Below is a small trained network, with its code and all its weights. Each question gives an input and a target symbol and asks what happens when units are switched off, that is, made to give their printed mean instead of their output.

import numpy as np


def w(rows, s, z=0):
    codes = np.array(rows[::2]) - 128.0
    scale = np.full(codes.shape[1], s)
    scale[-1] = z or s
    return codes * scale


def norm(h):
    return h / np.sqrt((h * h).mean(-1, keepdims=True) + 1e-5)


def f(y):
    return np.maximum(y, 0)


def softmax(a):
    e = np.exp(a - a.max(-1, keepdims=True))
    return e / e.sum(-1, keepdims=True)


def log_softmax(a):
    a = a - a.max(-1, keepdims=True)
    return a - np.log(np.exp(a).sum(-1, keepdims=True))


def net(x, mask):
    ids = ['βγδεζηθμξπστψω'.index(c) for c in x.split()]
    T = len(ids)
    res = E[ids] + P[:T]
    u = 0
    for l in range(3):
        q, k, v = (norm(res) @ M[l].T for M in (Q, K, V))
        z = softmax(np.where(np.tri(T) > 0, q @ k.T / 4**0.5, -1e9)) @ v
        res = res + np.where(mask[u], z, O[l][:, -1]) @ O[l][:, :-1]
        u += 1
        y = f(norm(res) @ A[l][:, :-1].T + A[l][:, -1])
        res = res + np.where(mask[u : u + 4], y, B[l][:, -1]) @ B[l][:, :-1]
        u += 4
    return log_softmax(norm(res)[-1] @ U[:, :-1].T + U[:, -1])


Q, K, V, O, A, B = {}, {}, {}, {}, {}, {}
E = w([
[92,68,69,128,118,195,117],'β',
[76,146,148,36,69,135,113],'γ',
[194,128,94,204,154,94,95],'δ',
[191,47,135,85,94,146,176],'ε',
[129,71,163,59,187,122,70],'ζ',
[117,153,20,90,96,89,173],'η',
[182,170,116,138,30,162,104],'θ',
[176,122,219,150,74,72,63],'μ',
[92,190,91,119,166,49,69],'ξ',
[91,99,158,137,56,54,167],'π',
[204,109,8,28,100,88,56],'σ',
[120,53,89,151,161,52,169],'τ',
[190,173,144,67,124,49,157],'ψ',
[69,124,124,182,69,89,48],'ω',
],0.0016)
P = w([
[100,213,202,200,210,254,216],'0',
[156,31,65,87,80,69,97],'1',
[149,44,51,97,86,59,85],'2',
[171,35,37,89,81,52,75],'3',
[169,31,46,94,82,44,86],'4',
[157,25,47,88,74,51,99],'5',
[151,33,43,79,80,51,85],'6',
[164,35,40,90,66,52,81],'7',
],0.00076)
Q[0] = w([
[75,203,219,176,228,220,198],'L0H0',
[186,45,32,91,27,38,59],'L0H0',
[172,33,60,76,2,27,61],'L0H0',
[79,229,206,153,236,233,207],'L0H0',
],0.0031)
K[0] = w([
[154,38,85,121,26,10,61],'L0H0',
[105,214,175,132,253,243,205],'L0H0',
[124,216,161,138,217,245,213],'L0H0',
[123,40,101,130,9,21,34],'L0H0',
],0.0032)
V[0] = w([
[172,95,198,45,253,130,48],'L0H0',
[238,106,128,197,154,61,255],'L0H0',
[207,11,203,64,85,166,224],'L0H0',
[62,253,143,53,38,114,121],'L0H0',
],0.00095)
O[0] = w([
[160,107,187,48,251,144,65,104],'L0H0',
[218,97,74,158,114,52,197,253],'L0H0',
[198,30,138,45,88,152,192,104],'L0H0',
[59,242,188,99,74,144,156,65],'L0H0',
],0.0012,0.00044)
A[0] = w([
[182,164,196,93,167,145,239,2],'L0N0',
[122,100,167,145,123,92,132,39],'L0N1',
[218,216,76,47,227,237,74,29],'L0N2',
[234,117,143,188,59,43,1,99],'L0N3',
],0.00061,0.00083)
B[0] = w([
[209,84,130,6,144,63,146,130],'L0N0',
[167,48,78,150,123,93,90,128],'L0N1',
[90,250,213,201,208,229,198,133],'L0N2',
[148,26,1,28,155,125,156,254],'L0N3',
],0.00068,0.00075)
Q[1] = w([
[109,252,210,176,209,237,226],'L1H0',
[119,227,201,169,209,232,215],'L1H0',
[149,18,65,88,42,11,22],'L1H0',
[111,238,192,169,213,239,212],'L1H0',
],0.0035)
K[1] = w([
[125,28,102,89,50,30,47],'L1H0',
[122,3,106,97,27,23,44],'L1H0',
[139,240,165,162,216,237,208],'L1H0',
[113,17,102,90,28,18,54],'L1H0',
],0.0035)
V[1] = w([
[155,100,249,150,142,77,119],'L1H0',
[144,164,166,109,47,99,201],'L1H0',
[103,12,142,178,110,186,169],'L1H0',
[45,111,115,117,161,49,201],'L1H0',
],0.0016)
O[1] = w([
[171,73,206,127,122,50,100,7],'L1H0',
[139,167,156,114,51,96,201,137],'L1H0',
[110,6,138,178,113,166,164,181],'L1H0',
[54,114,114,108,152,31,210,36],'L1H0',
],0.0017,0.00021)
A[1] = w([
[45,50,254,174,224,84,94,134],'L1N0',
[28,107,48,99,186,96,198,69],'L1N1',
[12,133,90,94,172,72,161,2],'L1N2',
[241,207,7,11,127,192,152,31],'L1N3',
],0.00078,0.00072)
B[1] = w([
[100,47,73,139,57,82,191,217],'L1N0',
[155,141,181,93,212,137,128,196],'L1N1',
[191,49,160,98,171,159,142,145],'L1N2',
[119,1,65,89,76,31,88,255],'L1N3',
],0.00098,0.00035)
Q[2] = w([
[142,15,29,45,64,17,10],'L2H0',
[113,225,227,221,199,242,228],'L2H0',
[142,34,26,57,58,6,15],'L2H0',
[153,21,26,52,63,5,15],'L2H0',
],0.0031)
K[2] = w([
[131,250,168,157,215,238,204],'L2H0',
[124,7,88,80,46,19,59],'L2H0',
[137,253,179,163,234,223,202],'L2H0',
[135,246,175,162,217,224,193],'L2H0',
],0.0036)
V[2] = w([
[170,138,57,133,53,187,111],'L2H0',
[185,158,156,250,119,91,105],'L2H0',
[184,165,15,129,201,106,154],'L2H0',
[242,153,90,36,126,147,144],'L2H0',
],0.0017)
O[2] = w([
[153,175,118,173,90,246,153,144],'L2H0',
[212,141,104,238,99,64,76,232],'L2H0',
[149,197,101,188,255,153,207,253],'L2H0',
[195,183,213,92,185,206,210,141],'L2H0',
],0.0016,0.00053)
A[2] = w([
[198,227,72,48,232,251,116,159],'L2N0',
[182,56,2,12,66,79,73,191],'L2N1',
[138,91,63,40,91,102,96,169],'L2N2',
[211,149,55,242,202,54,53,5],'L2N3',
],0.0016,0.0011)
B[2] = w([
[136,23,68,97,52,7,49,157],'L2N0',
[102,193,190,167,183,194,168,255],'L2N1',
[100,174,177,158,158,176,162,198],'L2N2',
[96,198,223,141,157,214,179,160],'L2N3',
],0.0019,0.0037)
U = w([
[53,64,72,176,140,253,134,145],'β',
[31,193,203,37,68,178,135,95],'γ',
[214,163,133,249,206,143,117,212],'δ',
[205,54,171,98,107,176,226,2],'ε',
[116,60,207,59,233,138,63,246],'ζ',
[82,191,36,112,129,113,220,132],'η',
[203,200,146,152,25,221,110,138],'θ',
[206,103,211,148,61,71,53,64],'μ',
[59,231,118,147,209,64,83,43],'ξ',
[90,77,153,142,41,35,196,202],'π',
[205,135,11,45,123,115,63,206],'σ',
[117,50,88,170,187,52,206,19],'τ',
[200,210,194,69,154,60,204,127],'ψ',
[52,124,101,202,70,81,31,96],'ω',
],0.0066,0.00094)

Each question gives the input, a string of symbols that net reads in full, and the target symbol t.
The units are the heads (4 rows each of Q, K, V and O) and the neurons (one row each of A and B). Each row of codes is followed by its name. A weight is (code - 128) times the scale printed after its matrix; where a second scale follows, it is the last column's (O, A, B and U).
mask holds one flag per unit, layer by layer, with each layer's heads first. A switched-off unit (its flag False) gives its mean, the last column of its rows in O or B, instead of its output. The means were averaged over made-up inputs and are rounded, as every weight is.
A unit's drop is (log p(t) with every unit on - log p(t) with that unit switched off) / (log p(t) with every unit on - log p(t) with every unit switched off).
The circuit of an input: a set's keep is (log p(t) with only the set's units on - log p(t) with every unit switched off) / (log p(t) with every unit on - log p(t) with every unit switched off). Starting from the 12 units with the biggest drops (on a tie, the unit counted first), units are removed one at a time, each time the one whose removal leaves the highest keep (on an exact tie, the one counted first), for as long as the keep stays at least 0.8.
circuit, biggest first: the units of the circuit, biggest drop first
most important unit: the unit with the biggest drop
k most important neurons: the k neurons with the biggest drops, biggest first
k most important neurons of layer l: the k neurons of layer l with the biggest drops, biggest first
drop of u: that unit's drop, to one decimal
input β δ β γ δ, target β: circuit, biggest first : [L1H0 L2H0]
input δ ψ σ δ ζ γ γ β, target δ: circuit, biggest first : [L2H0 L0H0]
input γ η η π ψ ζ γ ε, target γ: circuit, biggest first : [L0H0 L2H0]
input δ η ζ ζ μ θ, target δ: circuit, biggest first : [L2H0 L0H0]
input γ σ σ ζ β, target γ: circuit, biggest first : [L2H0 L0H0]
input δ δ τ ω ξ η ω ψ, target δ: most important unit : L2H0
input σ δ ξ, target σ: circuit, biggest first : [L2H0 L2N0 L2N1]
input γ ω ζ ψ, target γ: circuit, biggest first : [L2H0 L0H0]
input θ γ μ δ γ μ μ, target θ: circuit, biggest first : [L1H0 L2H0]
input η β σ, target η: 2 most important neurons : [L2N1 L2N2]
input ζ μ ξ, target ζ: circuit, biggest first : [L0H0 L2H0]
input γ ε η, target γ: circuit, biggest first : [L2H0 L0H0]
input μ τ π, target μ: circuit, biggest first : [L1H0 L2H0]
input ζ γ ψ ε μ, target ζ: most important unit : L0H0
input ξ ψ ζ θ ξ ω, target ξ: circuit, biggest first : [L1H0 L2H0]
input ζ γ γ ζ δ σ, target ζ: 2 most important neurons : [L2N1 L2N2]
input σ ξ σ γ γ σ γ ζ, target σ: 3 most important neurons of layer 2 : [L2N0 L2N1 L2N3]
input δ σ ω ψ σ τ, target δ: 2 most important neurons : [L2N3 L2N0]
input σ τ ξ τ β η, target σ: 2 most important neurons of layer 2 : [L2N0 L2N3]
input β ζ θ β ψ ε, target β: most important unit : L1H0
input ζ δ β μ, target ζ: drop of L0H0 : 0.4
input σ η β ξ β, target σ: drop of L2N3 : 0.1
input π η π ζ τ, target π: drop of L1H0 : 0.3
